Here is a tiny trained network, its code and every weight. The questions are about switching its units off for an input and a class, where a switched-off unit gives its printed mean instead of its output.

import numpy as np


def w(rows, s, z=0):
    codes = np.array(rows[::2]) - 128.0
    scale = np.full(codes.shape[1], s)
    scale[-1] = z or s
    return codes * scale


def f(y):
    return np.maximum(y, 0)


def log_softmax(a):
    a = a - a.max(-1, keepdims=True)
    return a - np.log(np.exp(a).sum(-1, keepdims=True))


def net(x, mask):
    res = np.array(x, float).reshape(1, 7) / 4 @ E
    y = f(res @ A[0][:, :-1].T + A[0][:, -1])
    res = res + np.where(mask, y, B[0][:, -1]) @ B[0][:, :-1]
    return log_softmax(res[-1] @ U[:, :-1].T + U[:, -1])


A, B = {}, {}
E = w([
[123,131,133,140,111,130,133,127],'x0',
[49,197,62,117,148,63,225,166],'x1',
[79,108,133,177,196,255,130,132],'x2',
[176,109,164,201,224,5,95,135],'x3',
[96,113,247,118,116,123,200,142],'x4',
[127,130,127,129,128,128,123,126],'x5',
[178,228,150,157,157,162,191,66],'x6',
],0.0096)
A[0] = w([
[164,94,142,245,203,49,130,153,53],'n0',
[146,179,133,86,85,87,96,110,177],'n1',
[134,154,107,193,215,211,137,185,131],'n2',
[74,7,95,158,88,106,107,169,17],'n3',
[63,117,153,138,160,163,91,162,144],'n4',
[120,92,72,117,127,121,126,90,87],'n5',
[149,147,32,200,114,141,87,138,179],'n6',
[134,153,150,121,153,87,108,79,154],'n7',
[147,117,136,165,166,100,131,93,34],'n8',
[103,102,218,123,136,130,171,167,240],'n9',
[144,169,89,148,180,117,94,152,98],'n10',
[172,66,175,48,177,154,78,52,103],'n11',
[30,170,69,108,192,85,178,167,91],'n12',
[165,151,101,82,67,180,159,127,62],'n13',
[108,102,140,121,120,116,89,215,4],'n14',
[151,103,145,155,170,95,122,134,119],'n15',
[191,227,142,191,137,155,149,72,26],'n16',
],0.011,0.0047)
B[0] = w([
[59,103,78,130,80,222,111,136,253],'n0',
[151,50,22,130,148,109,108,160,190],'n1',
[213,71,133,46,112,118,125,142,221],'n2',
[128,134,134,181,254,123,185,91,220],'n3',
[177,112,61,107,115,106,131,116,195],'n4',
[146,181,156,81,132,164,152,97,153],'n5',
[125,232,122,96,133,99,95,173,208],'n6',
[124,113,91,69,148,133,163,151,177],'n7',
[111,121,134,147,142,189,179,106,163],'n8',
[165,199,125,100,152,116,64,207,235],'n9',
[94,166,125,119,114,100,156,140,180],'n10',
[127,174,112,188,68,87,89,73,217],'n11',
[151,119,188,185,40,91,100,64,236],'n12',
[76,110,149,147,149,221,168,131,183],'n13',
[111,128,126,141,200,101,221,102,174],'n14',
[100,120,119,133,114,153,120,164,190],'n15',
[109,102,161,135,194,74,167,90,205],'n16',
],0.0097,0.012)
U = w([
[114,157,152,163,239,129,183,53,83],'0',
[32,133,116,119,72,237,121,139,84],'1',
[156,160,173,222,32,120,49,47,73],'2',
[177,169,105,146,101,147,129,164,255],'3',
[126,255,149,100,142,130,65,201,105],'4',
[223,60,67,84,83,122,142,156,43],'5',
[120,170,135,120,120,142,93,126,234],'6',
],0.0096,0.0069)

Each question gives the input, the list of numbers given to net, and the class t.
The units are the neurons (one row each of A and B). Each row of codes is followed by its name. A weight is (code - 128) times the scale printed after its matrix; where a second scale follows, it is the last column's (A, B and U).
mask holds one flag per neuron, in row order. A switched-off neuron (its flag False) gives its mean, the last column of its row in B, instead of its output. The means were averaged over made-up inputs and are rounded, as every weight is.
A unit's drop is (log p(t) with every unit on - log p(t) with that unit switched off) / (log p(t) with every unit on - log p(t) with every unit switched off).
unit that matters most: the unit with the biggest drop
top k neurons: the k neurons with the biggest drops, biggest first
drop when u is switched off: that unit's drop, to one decimal
input [0,-7,-6,-8,-4,-8,0], class 1: top 3 neurons -> [n13; n12; n2]
input [8,-3,7,-5,8,1,-1], class 4: unit that matters most -> n9
input [3,-1,-8,2,-8,7,3], class 4: top 4 neurons -> [n6; n2; n4; n10]
input [8,2,7,8,-5,3,6], class 1: top 2 neurons -> [n0; n3]
input [-1,-8,0,-5,-5,-6,3], class 2: top 3 neurons -> [n11; n0; n9]
input [2,1,-8,2,3,4,-1], class 5: top 2 neurons -> [n1; n6]
input [4,8,-8,2,1,0,-5], class 2: top 3 neurons -> [n12; n2; n4]
input [7,-8,7,8,5,-5,5], class 1: top 2 neurons -> [n0; n12]
input [-5,4,-4,-5,-1,-2,3], class 1: top 2 neurons -> [n13; n2]
input [5,-6,-2,2,5,-8,8], class 0: top 2 neurons -> [n16; n12]
input [6,-5,6,8,2,-2,-7], class 1: top 2 neurons -> [n0; n15]
input [3,7,-3,7,-1,6,-5], class 1: top 2 neurons -> [n0; n11]
input [4,2,1,-5,6,5,5], class 4: top 3 neurons -> [n9; n0; n3]
input [7,4,8,-7,-5,-5,-2], class 5: unit that matters most -> n2
input [0,4,-5,-8,-5,0,2], class 1: top 3 neurons -> [n13; n9; n2]
input [-6,-8,-5,-8,4,-7,-8], class 0: drop when n12 is switched off -> 0.1
input [-4,-6,6,3,-6,-3,-8], class 0: drop when n3 is switched off -> 1.4
input [0,2,-3,7,-7,0,5], class 1: drop when n0 is switched off -> 0.8
